m = 134  100   32  134   76  173  160   15  121  110  188  167  218  209  119    7
The third entry from the right -> 209
The entry just left of 121 -> 15
What is the 4th entry from the end?
Answer: 218
What is the fifth entry?
Answer: 76
What is the second entry from the left?
Answer: 100

Read these off the matrix that follows.
1) Read off the entry in the top-right corner.
2) Read off the entry directly above -16.
3) Read off the top-left entry.
4) Read off the bottom entry of the column that holds the largest entry.
5) Read off the bottom-left entry.
6) Read off the entry directly below -17.
7) Read off the third-last entry, reading row by row.
8) Read off the entry directly below -3.
30	31	-2	14
-24	3	-2	48
22	24	11	17
-12	6	-16	27
8	-12	15	-32
-17	8	-6	43
-29	-29	0	-11
-34	-15	-12	19
28	8	15	-23
-15	-25	-3	-28
-33	-6	-12	36
1) 14
2) 11
3) 30
4) 36
5) -33
6) -29
7) -6
8) -12

Questions about the array below. Rows and columns are numbered from 0.
1) Report the entry just right of 4.974.
2) Report the entry at row 1, column 2.
3) Report the entry in the top-right corner.
4) Report the bottom entry of the column that holds the largest entry.
5) Report the entry just right of -7.833.
6) Report the entry just left of -5.644.
7) Report the bottom-left entry.
8) Report the entry at row 1, column 0.
[[4.974, -8.302, -7.747, 13.000, 10.400, -10.585, -12.257, 8.621, 14.144, -5.605, -14.757, 2.944, 15.750],
 [8.510, 7.130, -7.833, -6.993, 7.400, 8.161, -6.512, -8.268, 6.429, 9.095, -5.644, -8.820, 5.366],
 [-13.722, -0.922, 14.520, -7.881, -9.307, 13.776, 0.715, -8.472, 8.406, 9.277, -13.907, 0.204, 14.124]]
1) -8.302
2) -7.833
3) 15.750
4) 14.124
5) -6.993
6) 9.095
7) -13.722
8) 8.510

[[ 24  12 -23  14  13  -7  12 -24 -17  14   2]
 [ 17  12 -30   1   0 -11  -4 -20 -24 -14 -10]
 [ 14   5 -17   6   8 -10   9 -29 -19  10   2]
 [-27 -15  40 -11  -6  13  -2  23  26   1  10]
 [-26 -16  38 -10  -4  10   1  15  22   7  11]
 [  3  -4 -29   2 -10  -6 -16  13  -3 -10 -21]
 [  7   1 -25   3  -7  -4 -12  13  -3 -11 -17]
 [  4   6   6   3   5   4   5   1   3   3   6]
 [-30 -19  42 -10  -6  13  -1  26  30   7  10]
 [ 12   9 -24   0  -2  -7  -6  -8 -16 -15 -11]
 [ 18   7 -22   8  10 -12  11 -35 -24  12   3]
 [ 20  12 -20   8  10  -9  11 -30 -22   8   3]
 [  6   6 -15  -2  -3  -4  -6  -2 -10 -14  -9]
 [  3  -4 -30   2 -10  -7 -16  13  -4 -11 -22]]
Rows and columns are numbered from 0.
Report the entry in row 0 and column 2.
-23
Report the entry directly below the largest entry.
-24
The top-left entry: 24
Report the entry in row 0 and column 1.
12
Report the entry at row 2, column 0.
14
The entry directly above -35: -8
The bottom-left entry is 3
Report the entry at row 1, column 0.
17
Report the entry just left of the smallest entry.
11
The entry at row 2, column 1 is 5
The entry at row 1, column 1 is 12
Report the entry just right of -35.
-24
The entry at row 2, column 2 -> -17
Report the entry in the top-right corner.
2
The entry just left of -8 is -6
Report the entry in the bottom-right corner.
-22
Report the maximum.
42

W =
|  20 |   6 |  52 | -25 |  22 |  49 | -11 |  -8 |  23 |
| -19 |  29 |   2 |  10 | -31 |  -7 |  -7 |   5 |  36 |
Rows and columns are numbered from 0.
Report the entry in row 0 and column 0.
A: 20
Report the entry directly below the largest entry.
A: 2
Report the entry just right of the smallest entry.
A: -7
The entry just right of 6: 52
The bottom-right entry is 36
Report the minimum.
A: -31
The entry at row 1, column 1 -> 29
The entry in row 0 and column 1 -> 6
The entry in the bottom-left corner is -19
The top-right entry -> 23

Questions about the matrix below.
1) Report the largest entry in the last column.
2) Report the last entry, reading row by row.
3) Report the first entry in the row that holds the largest entry.
4) Report the 3rd entry from the end, reading row by row.
5) Report the top entry of the column that holds the largest entry.
6) Report the smallest entry in the first column.
7) Report the entry just right of the largest entry.
8) Report the entry just left of the smallest entry.
|   4 | -19 | -24 |  -1 | -27 |  18 | -17 |  25 |  14 |  23 |   2 |  -3 | -28 |  -1 |  17 |  -8 |
|  12 |  14 | -11 | -45 |  21 |  17 |   6 | -13 |  -7 |  20 | -41 | -14 |  35 | -11 |  11 |  -7 |
|  -2 |  20 |  29 |  19 |  11 |   0 |  -7 |  -4 |   9 |  11 |  53 |   6 |  18 |  11 |  11 |   5 |
| -27 |  -3 |   8 |  27 | -34 | -21 |  52 |  41 | -14 |   5 | -32 |   8 | -12 | -16 |  18 | -29 |
|  39 |   2 |  17 |  -3 |   6 | -10 | -13 |  24 |  16 |  11 | -16 | -22 | -31 |   6 |  32 | -23 |
|   8 | -13 |  -3 |  22 | -15 | -11 |  31 | -10 |   0 | -20 |  39 | -25 |  21 | -19 | -45 | -45 |
|  -5 |  13 | -12 | -49 |   7 |  42 | -52 |   3 |  -5 |  23 |  10 |  34 | -28 |  44 | -12 |  -1 |
| -17 |   4 |   3 | -36 |   4 |  -4 | -19 |  38 |  -5 | -33 | -23 |  20 |  36 | -44 |  33 |  -5 |
1) 5
2) -5
3) -2
4) -44
5) 2
6) -27
7) 6
8) 42

X = ((5851, 6193, 6023, 5946, 5720, 6069, 5908, 5921, 6214, 6105), (6447, 6177, 6106, 5651, 6051, 6268, 6480, 6072, 5760, 6047), (6191, 6123, 6049, 5920, 6105, 6125, 6132, 5986, 6001, 6070), (6301, 7429, 5241, 4328, 7419, 5687, 5748, 7496, 3111, 7733), (5947, 6174, 6127, 5945, 5842, 6044, 5978, 5893, 6145, 6101), (5968, 6032, 6248, 6010, 5878, 6197, 6199, 6055, 5821, 6187), (7879, 2329, 5697, 1915, 5577, 5547, 6634, 8989, 6623, 2899))
The entry just left of 6199 is 6197
The entry just left of 6101 is 6145
The first entry in reading order -> 5851
The entry just right of 5577 -> 5547
Which number is the entry just left of 6049? 6123
The third largest entry is 7733
Which number is the entry just left of 7419? 4328
Which number is the entry just left of 6010? 6248
The entry just right of the smallest entry -> 5577
Which number is the fourth entry in reading order? 5946
Which number is the entry just right of 6051? 6268
The entry just right of 6049 -> 5920
The entry just left of 6069: 5720
Which number is the entry just right of 6010? 5878
The entry just right of 5697 -> 1915

Read these off the row that follows.
1) Give the minimum.
2) Give the entry just left of -13.
3) Give the entry just left of the centre entry.
|  32 |   2 |  -4 |   2 |   2 |  -6 | -13 |  -4 |  47 |   0 |  -1 |
1) -13
2) -6
3) 2
